Fill in the rest of each row:
From 3 directions:
40, 0, -41, 16, -5, -7, -15, -10, 13, 18, 11, -25, 21, -13, -25, 7, 40, -12, -16, 22
48, -16, 8, 46, 11, 11, -17, -26, -1, -11, 33, -43, -4, 2, 16, -4, 39, 2, 5, 2
63, -14, -29, 35, 1, 0, -26, -18, 17, 12, 22, -43, 13, -11, -13, -2, 54, -10, -6, 17
-48, 12, 13, -32, -4, -3, 19, 17, -9, -3, -22, 36, -6, 5, 2, 2, -40, 5, 1, -10
26, -15, -43, -25, -15, -13, -23, 27, 43, 39, -30, 4, 12, -22, -36, -15, 16, -16, 4, 11
Cut rows and their ends:
24, 2, -33, 5, -6 | -8, -9, -3, 11, 16, 3, -12, 17, -11, -22, 6, 25, -10, -13, 17
22, -6, -39, -13, -11 | -11, -16, 14, 28, 29, -16, -1, 14, -16, -30, -5, 18, -13, -4, 14
-49, 11, 52, -1, 11 | 11, 27, -7, -35, -35, 7, 19, -21, 21, 37, 5, -41, 18, 7, -22
32, -18, -4, 12, 1 | 3, -18, 0, 17, 7, 3, -19, -3, -5, 0, -12, 21, -3, 10, 0

From 2 directions:
-15, -4, -28, -16, 3, 19, -25, 5, 0, -12, -9, 4, 10, 3, 10, 0, -14, -18, 14, -9
-8, 2, -17, -8, 0, 5, -13, -4, 9, -8, -7, 4, 7, 8, 3, -5, -6, -12, 4, -1
-6, -9, -5, -7, 3, 15, -8, 15, -18, 0, 2, -2, 1, -11, 8, 11, -7, 0, 13, -12
2, -20, 20, -1, 7, 22, 6, 37, -52, 13, 15, -10, -9, -36, 11, 31, -3, 21, 19, -23
Cut rows and their ends:
9, -9, 26, 8, 2, 3 | 16, 18, -29, 13, 13, -8, -10, -21, 1, 17, 5, 21, 3, -8
-7, -25, 7, -9, 9, 36 | -7, 45, -59, 8, 13, -9, -4, -39, 18, 36, -11, 15, 30, -31
7, -6, 18, 6, 1, 0 | 12, 11, -18, 9, 9, -5, -7, -14, 0, 11, 4, 15, 1, -4
9, 14, 8, 11, -6, -25 | 13, -24, 29, 1, -3, 3, -2, 18, -13, -18, 11, 0, -21, 19
4, 15, -5, 6, -6, -22 | 4, -27, 36, -5, -8, 6, 3, 24, -11, -22, 7, -9, -18, 19
3, -26, 27, 0, 9, 28 | 8, 48, -68, 17, 20, -13, -12, -46, 14, 40, -3, 28, 25, -29

From 3 directions:
-5, 9, -3, -7, 46, 16, 5, 25, -11, 56, 9, 17, -10, -30, -1, 3, -25, -22, 16, 8
16, -2, -20, 4, 22, 20, -6, 13, -17, 61, 20, 32, -13, -12, -11, -1, -39, -18, 31, 13
31, 17, 5, -1, -22, -14, 2, -20, -28, -40, 15, 23, -8, 13, -4, -9, 21, 15, -5, 15
-19, -18, -3, 5, -7, 3, -5, 2, 25, 3, -14, -24, 11, 6, 3, 5, -5, -1, -3, -15
Cut rows and their ends:
-6, -2, 6, 0, -10, -7, 1, -5, 8, -21, -8 | -12, 5, 6, 4, 0, 12, 7, -10, -6
0, 1, 3, 0, -6, -4, 1, -4, 1, -12, -2 | -3, 2, 4, 1, -1, 7, 4, -5, -1
-10, -5, -2, 0, 10, 6, 0, 8, 8, 17, -4 | -6, 2, -6, 1, 3, -9, -6, 3, -5
-13, -15, -5, 5, -6, 4, -5, 2, 19, 7, -10 | -17, 8, 5, 1, 3, -7, -2, 1, -11
-8, -14, -7, 5, -4, 5, -5, 2, 14, 12, -6 | -10, 5, 4, -1, 3, -11, -3, 4, -8
-21, 3, 8, -7, 24, 3, 7, 15, 10, 14, -9 | -13, 3, -17, 6, 5, -1, -9, -5, -6
-9, 1, 3, -3, 10, 1, 3, 6, 5, 6, -5 | -6, 1, -7, 3, 2, 0, -4, -2, -3

From 3 directions:
-18, 10, -22, -14, 21, -8, -26, 17, -19, 3, -14, 12, -18, 21, -4, 11, 4, -33, 22, 25
21, 26, 20, -58, -25, -19, 25, 21, -11, -19, 60, 11, -25, -22, -10, 7, 21, 30, -17, 20
20, 16, -14, -16, 5, -24, 6, 32, -3, -13, 10, 12, -35, -9, -9, 9, 8, -9, -14, 16
4, 21, -8, -37, 3, -19, -3, 27, -16, -10, 20, 14, -30, 0, -9, 12, 13, -9, 2, 27
-6, -10, 34, -4, -25, 22, 15, -32, 5, 5, 22, -13, 34, -8, 6, -11, 0, 37, -1, -18
Cut rows and their ends:
31, 24, 17, -48, -24, -22, 31, 24 | -3, -21, 56, 10, -29, -28, -10, 6, 19, 31, -27, 15
-4, 5, 20, -24, -16, 6, 7, -9 | -6, -1, 26, -1, 9, -4, 0, -1, 7, 21, 3, 3
-1, 0, -3, 1, 2, -1, -2, 2 | -1, 0, -3, 1, -2, 2, 0, 1, 0, -4, 1, 1
18, 31, 23, -70, -27, -19, 24, 22 | -16, -19, 68, 13, -27, -21, -12, 9, 25, 32, -14, 26

From 2 directions:
18, 11, 23, 10, -55, 7, 2, -79, 19, -14, 21, 2, 31, -20, 41, 3, -51, 63, 62, -54
-7, 5, 9, -1, -4, 3, -2, -14, 8, -2, 3, -2, 5, 2, 14, -6, -3, 11, 12, -2
21, -8, -12, 4, -10, -5, 5, 5, -11, -1, 1, 5, -1, -10, -17, 13, -9, -5, -6, -13
-74, 28, 44, -15, 31, 19, -18, -23, 40, 2, -2, -16, 4, 35, 61, -47, 30, 20, 24, 41
Cut rows and their ends:
-20, 2, 1, -6, 24, 1, -4, 21 | 2, 5, -7, -4, -9, 13, -2, -10, 23, -17, -15, 26
22, 7, 16, 10, -51, 5, 3, -68 | 13, -13, 19, 3, 27, -21, 31, 7, -48, 54, 52, -51

From 3 directions:
-28, -30, 2, 2, -8, 26, -27, -29, -10, -6, -28, 42, 1, 5, -32, 20, 30, 9, -40, 29
-5, -5, 15, 7, 15, 20, -1, 3, 8, -9, -12, 38, 5, 29, -22, 23, 11, 19, -23, 13
-15, -8, 1, -8, 6, 22, -11, -29, -13, -20, -27, 48, -8, 12, -24, 18, 15, 5, -33, 26
-26, -7, -16, -30, -1, 24, -19, -72, -42, -38, -48, 67, -30, -8, -28, 13, 16, -15, -48, 45
Cut rows and their ends:
14, 22, 4, -7, 19, -1, 19, 5, 2, -15, 0, 12, -7, 15, 4, 3, -14, 1, 4 | -2
14, 22, 34, 9, 51, 29, 26, 27, 26, -28, -11, 67, 6, 72, -27, 41, -2, 39, -24 | 9
27, 18, 34, 28, 33, 1, 30, 70, 48, 11, 29, -7, 26, 51, 3, 17, -13, 36, 20 | -27
28, 39, 3, -9, 25, -13, 33, 17, 6, -16, 12, -4, -10, 14, 18, -6, -30, -4, 22 | -15
2, -16, -10, 14, -33, -28, -10, 24, 8, 41, 32, -76, 16, -39, 28, -30, -2, -12, 37 | -29
11, 17, -16, -14, -6, -20, 10, -7, -12, -2, 9, -28, -13, -24, 23, -22, -19, -22, 22 | -10
12, 16, 3, -1, 11, -5, 14, 12, 6, -4, 7, -3, -2, 8, 8, -1, -12, 1, 10 | -8

From 2 directions:
46, -13, -22, 36, -8, -34, -52, 41, -74, -44, -18, 74, -18, -49, -25, 46, 35, 14, 26, -16
1, 1, 13, 9, -2, -1, -3, 1, -3, -2, 0, 0, -10, 4, 1, -7, 4, -1, 2, 6
10, -1, 21, 22, -5, -7, -13, 8, -18, -11, -3, 11, -22, -1, -3, -7, 12, 1, 8, 8
8, -3, -9, 3, -1, -6, -8, 7, -12, -7, -3, 13, 1, -10, -5, 11, 5, 3, 4, -5
Cut rows and their ends:
-4, 1, 1, -4, 1 | 3, 5, -4, 7, 4, 2, -7, 2, 4, 2, -4, -3, -1, -3, 1
22, -8, -29, 6, -2 | -16, -23, 20, -34, -20, -9, 38, 4, -30, -14, 34, 13, 8, 11, -16
-10, 5, 26, 4, -1 | 8, 10, -10, 14, 8, 5, -19, -11, 18, 8, -23, -3, -5, -4, 13
16, -4, -2, 15, -3 | -11, -18, 14, -25, -15, -6, 24, -10, -14, -8, 12, 13, 4, 10, -3

From 2 directions:
-1, 11, -14, -16, -6, 0, -8, 3, -10, 3, -20, 1, -10, 17, -6, 0, 17, -18, -1, 4
28, 23, -59, -60, -19, 34, -7, 39, -17, 18, -70, -30, -70, 54, -24, 9, 62, -70, -5, 14
-9, 18, -16, -19, -8, -9, -15, -4, -17, 2, -26, 9, -4, 22, -6, -2, 19, -20, -1, 5
Cut rows and their ends:
-4, 5, -4, -5, -2, -4, -5 | -3, -5, 0, -7, 4, 1, 6, -1, -1, 5, -5, 0, 1
5, -3, -1, 0, 1, 5, 3 | 4, 3, 1, 1, -5, -5, -1, 0, 1, 0, 0, 0, 0
3, -4, 3, 4, 2, 3, 4 | 2, 4, 0, 6, -3, 0, -5, 1, 1, -4, 4, 0, -1
